Each row was made from one path, in order. Every step used is in the known rows, and no mark comes twice. Write each row's path.
Known rows:
vilev > vifa > lani: [-2  0  1  4  0  3 -8 14 -1  2 -2 -3  2  3  0  3  6 -3  3  0  2 12 -1 -5
 -2]
bidadep > manem > lovoki > nuku > lani: [  8  -3  -4  -1   3  -5  -2 -11  -2 -11   3   4  -5  -1  15  -4  -1  -2
  -6  -5   5 -38  -1   3   3]
manem > lovoki: [  2   0  -2  -2   3  -4  -3  -2   7  -3   1  -2  -4  -5   9   3   5   4
 -26  -1   5  -4  -5   1   5]
vifa > lani: [ 4 -3 -1 -1  0  6 -9  6 -7 -1  0 -2  4 -1  6  4  7 -2  3  2  2 -1  3 -1
 -2]
lovoki > nuku > lani > manem: [  2 -16  -1  -4   5  -2   9  -6 -22  -3   2   0   4  -3  13  -2   9  -3
  16   2   1 -31   8  -6  -6]
potezop > vifa: [  0 -11  -2   0   6  -4  -8   0  -7 -10  -2  -5   4   0   1   5   6  -4
 -13   0   1 -15   1  14   1]
lovoki > nuku > lani > manem > vilev: [  4 -12   0  -5   6  -1  15  -4  -6  -1   2   1   1  -4   6   1  10  -6
  19  -1  -2 -31   9   0   1]
potezop > lovoki > nuku: [  8 -14  -4 -13   7  -6  -3 -13  -7 -12   0  -1   4   1  13   0   4  -3
 -13   2   3  -6   7   8  -3]
vilev > potezop > lovoki: [  5  -1   0  -9   2  -4   2  -6  -8  -6  -3  -1  -3  -4  18   0   3   7
 -17   0   1   4   2   4   1]
bidadep > vilev > manem > vifa > lani > nuku: [  0   7   5   2  -7   1  -9  -4  13   7   4   1  -1   0 -20  -1  -7  -3
  10   6  -1  -2   8  -7   1]
bidadep > vilev > manem > nuku: [ -4  12   1   0   1  -4 -10  -9   4  -1   4   0   4  -6  -4   0  -2   5
  -3   5   0   3   2 -11   8]
manem > nuku: [  1   5  -2  -5   3  -3  -7  -7  -3  -2   2  -4   1  -4  10   3   8   2
 -17   1   4 -12  -4  -6   3]
vilev > vifa: [-7  1  2  5  6 -4 -5  8 -1 -2 -2 -4  1  0  1  4  5  1 -9 -3  3  5 -3 -6
  3]
lovoki > potezop > vilev > vifa > bidadep > manem > nuku: [ -6  18  -1   6  -4   4   1   3   6   4  -3   6  -4   6  -4  -6 -21   3
   3  -5  -4  30 -11  10   3]
lani > manem > vilev: [-5 -1  2  0  4  2  7  0  4 -2  1 -2  6 -6 -8  5  7  4  0 -2 -2 -8  3 -8
  5]
manem > vilev > vifa > bidadep: [-2 11  2  8  5  2  3 15 17  8 -3 -1 -5  2 -1  6 -1  0  7 -3 -4 21 -5  1
  7]
potezop > vilev: [-4 -7  0  3  5 -1  0  3 -5 -3  0  0  2 -2  3  4  1 -1 -3  1  1 15  5  9
  6]
manem > vilev > potezop > lovoki > nuku: [ 11  -2  -1 -17   5  -5  11 -14   7  -8  -1   0  -4  -2  15  -1   1  -1
   4  -3   0  -6   7   5   3]
bidadep > manem > vifa > lani > nuku: [  0   7   1   3  -8   3 -12  -7   8  -4   3   1   0   2 -13   0  -5  -2
   0  -4   4 -26   1  -5  -2]
bidadep > manem > vilev > potezop > vifa > lani > nuku: [  8   5   0  -4  -5   4  -2 -10   5  -8   0   1   3   4 -16   1  -3  -6
   9 -10  -1 -22   7  -4   2]
nuku > lani > manem > vilev > potezop > vifa > bidadep: [  4  -2   2   1   0   2  21   6  -6   7  -4   1  -8  -1   9   1   3   0
  22  -1  -9 -12   1  13   0]
vilev > vifa > bidadep > manem: [-9 14  0 15  2  1 -9  7  2 -3 -3  1  1  5 -1  2 -9  6  7 -6 -1 13 -8 -9
  3]
lovoki > potezop > vifa > bidadep: [ 7 -5 -4 -3  0  4 -3  3 -5 -1 -6 -2 -2  3  7  0 -9 -2  1 -1 -5  1 -6 28
 -4]
manem > lovoki > potezop > vifa > lani > nuku: [ 18 -11  -3 -16  -7   3  -3  -6   1   0  -1  -1  -2   5  -7  -3  -3  -8
 -28  -1   2 -12  -1  19  -8]
vifa > lani > nuku: [  8  -4  -1  -6  -1   4  -8  -3  -9   2   2  -2   5   2  -3   3   7  -6
  -4   1   4  -7   7 -14  -5]
nuku > lani > manem > vilev > vifa: [ -6  -3   6   6   4  -1  13  15  -1   5   0  -1  -3  -3  -4   4  11  -1
   0  -2  -3 -10   1   0   5]
nuku > lani > manem: [ -3 -11   2   2   3   0   6   4 -21  -1   1  -1   2  -5  10   1  11   2
  -3   2   0 -23   4  -2  -1]
lani > manem: [ -8  -5   0   1   3   0   1  -3 -12  -4   1  -3   9  -5  -1   2   7   6
  -2   0   1  -6   2 -14  -1]
bidadep > vilev > vifa > lani > nuku: [ -4  -1   5   0  -3   4  -5   8   1   2   2  -1   5   6 -19   1   0  -8
  -1   2   1   6   3 -17  -2]
nuku > lani > manem > vilev: [  0  -7   3   2   4   2  12   6  -6   2   1   0  -1  -7   4   4  12   0
   1  -1  -3 -24   5   3   5]

Write each row's path:
[-1 15  0 11  0 -3 -8  0 16 10 -2 -1 -9 -3  5  1 -8  8 15  3 -4 13 -2  5
  2]
vilev > manem > vifa > bidadep
[ -2  -5  -1  -4  -3  -2   6  -1   5   2   1  -1   2   4  -5  -4   4  -2
   7   1   4   8  -1 -17 -10]
vilev > vifa > lani > manem > lovoki > nuku
[ -8   5   2  -1  -5   2   0   5  -4   6   1  -3   5   2  -8  -1   9   1
  -2   3   1   9  -5 -20  -7]
vilev > vifa > lani > manem > nuku
[ -4   9   4   7  -6   2 -10   5  16   4   2   1  -2  -3 -11   0  -7   0
  18   7  -2   4   3   5   4]
bidadep > vilev > manem > vifa > lani
[ -3  10   1   9   3   2  -8   2   3   4   1   2   3  -2  -2   1 -10   6
  19   6  -5  24   3  -8   6]
vifa > bidadep > vilev > manem
[ -3  11  -3  11   2   4 -10  -2  -3  -6  -1   2   3   1   5   2  -8   7
   8  -4  -1   0  -4  -6   3]
vifa > bidadep > manem
[ 0 -4  2  1 -4  7  2 17 -1  6 -4  2 -1  4 -4 -2 -7 -5  7 -1 -1 34  0 17
 -2]
lovoki > potezop > vilev > vifa > lani
[ -1   0   2  -4  -8   5   6  10   4   7  -2   0  -2   1  -7  -5  -2   4
 -10  -2   0  15  -9  -2  -8]
vilev > vifa > lani > manem > lovoki > potezop
[ -6   3  -1  -4   1  -2   1 -10  -8  -1   2  -3   7  -5   1   1   9   6
 -12   2   2 -11  -3 -17  -1]
lani > manem > nuku
[  3   3  -5  -2   3  -6  -7 -17   8 -15   3   2   2  -1   4  -3  -5   1
  -6  -6   7 -21  -2  -8   3]
bidadep > manem > lovoki > nuku
[  1  17  -1   7  -4   3  -2   5  14   1  -4   4  -8   4   1  -5 -19   9
 -10  -9  -1  16 -17   5   2]
vilev > vifa > bidadep > manem > lovoki > potezop
[-13   1   5   6   3  -2  -3  11   4  -4   0  -2   3   0  -9   3  -1  -1
  -4   1   0   6  -3  -5   6]
bidadep > vilev > vifa
[10  2  1 -3  0  0  2 -2 -9  9  0  5 -8 -5 12 -6 -5  1 -3  3 -2  8  5 21
  5]
lovoki > potezop > vilev > manem > nuku > lani
[  5 -23  -1 -11   5  -4  10  -9 -23  -6   2   1   2  -1  17  -3   9  -2
  -8   6  -1 -21  10   8  -7]
potezop > lovoki > nuku > lani > manem
[-10   0   2   1  -5   2   7   7  -3   8   1   1   5   3 -12  -1   5  -2
   2   5   0  32   0 -10  -4]
potezop > vilev > vifa > lani > manem > nuku
[  7   7   2   1  -5  -1 -12  -6  10   9   2  -1  -3   0 -11   0  -1  -1
   6   2   2  -3   9  -9  -3]
vilev > manem > vifa > lani > nuku
[ -3 -11   5   1  -3  -1  20  13  -5   9  -2   5 -10  -1   0  -6  -4   2
 -17   0  -2  15  -5  19   0]
nuku > lani > manem > lovoki > potezop > vilev > vifa
[ -3   2  -2  -6  -5   4  -2  -4  -9   3   2  -2   8  -2   0   0  10   2
  -1   5   2  -4  -1 -16  -6]
vifa > lani > manem > nuku
[  0   1   1   2  -5   3  -7   7  10   2  -1  -3  -5  -2   4   3   3  -3
   4   3   1 -12  -3  12  -2]
manem > vifa > lani
[  6  -3  -4  -1   5  -9   0 -14  10   0   3   3  -2  -2   2  -3  -6   0
   4   2   3  25  10   1   5]
potezop > vilev > manem > lovoki > nuku
[-2  4  1  0 -1  1 16 -1  3  3 -4 -1 -1  0 -2  2 -2  4 22 -3 -8  4  0  1
  0]
lani > manem > vilev > potezop > vifa > bidadep
[ -4   7  -3   9   1  -4   4  -3  16  -2   0   6  -5   8  -3  -4 -17  -1
  10  -4   1  31  -5   1   3]
potezop > vilev > vifa > bidadep > manem > lovoki > nuku
[ -8  22  -1   9  -1  -1  -9   0   6   0  -1   1  -1   4   0   0  -7   6
  -3  -4   0   9 -13 -13   3]
vilev > vifa > bidadep > manem > nuku
[  2  -1   2  -1  -1   1  -6   5  -4   4   0  -3   3   6 -10   2   7  -6
  -6  -1   4   7   4 -16  -5]
vilev > vifa > lani > nuku
[  6   6  -3   2   0   7  -3   0  11  -7  -4   3  -1   3  -7   1 -17  -1
   6  -9  -7  -9  -6  29   5]
lovoki > potezop > vifa > bidadep > manem > vilev
[  5 -17  -5 -10  -3  -2   3 -10  -1  -6   2  -2   6   4  -5  -3   6  -7
   2   3   3 -11   3   2 -11]
potezop > vifa > lani > manem > lovoki > nuku
[-6 11  1 13 -1  1  2  9 -4  6 -1  7 -8  5  5 -2 -7 -1  0  0 -3 15 -6  9
  6]
potezop > vilev > vifa > bidadep > manem > nuku > lani
[10  2 -1  1  2 -3  3 -4  5  6  4  6 -9  0 13 -5 -9 -1 18  8 -3  2  3  2
  3]
vifa > bidadep > vilev > manem > lovoki > nuku > lani
[ -1  -8  -3  -8   3  -7   7 -15   1  -5   3  -1   4  -3   3  -3   4   2
  -2   0   5 -12   0 -15  -4]
lani > manem > lovoki > nuku
[ -1  -1   2   0  -1  -2   8   9  12   4  -3   2  -9   1  -2  -3  -9   1
 -21  -3   1  31  -7  20   4]
manem > lovoki > potezop > vilev > vifa
[ -2 -15  -1  -1  -2   4  -3   3 -14  -4  -1  -4  11   2  -8   2   8  -4
   3   4  -1  -7   4   3  -8]
potezop > vifa > lani > manem
[ -2  -7  -3  -7  -5   2  -2  -5 -10  -2   1  -4   9   1  -7   1  10  -4
  -7   6   0 -11  -1   1  -8]
potezop > vifa > lani > manem > nuku
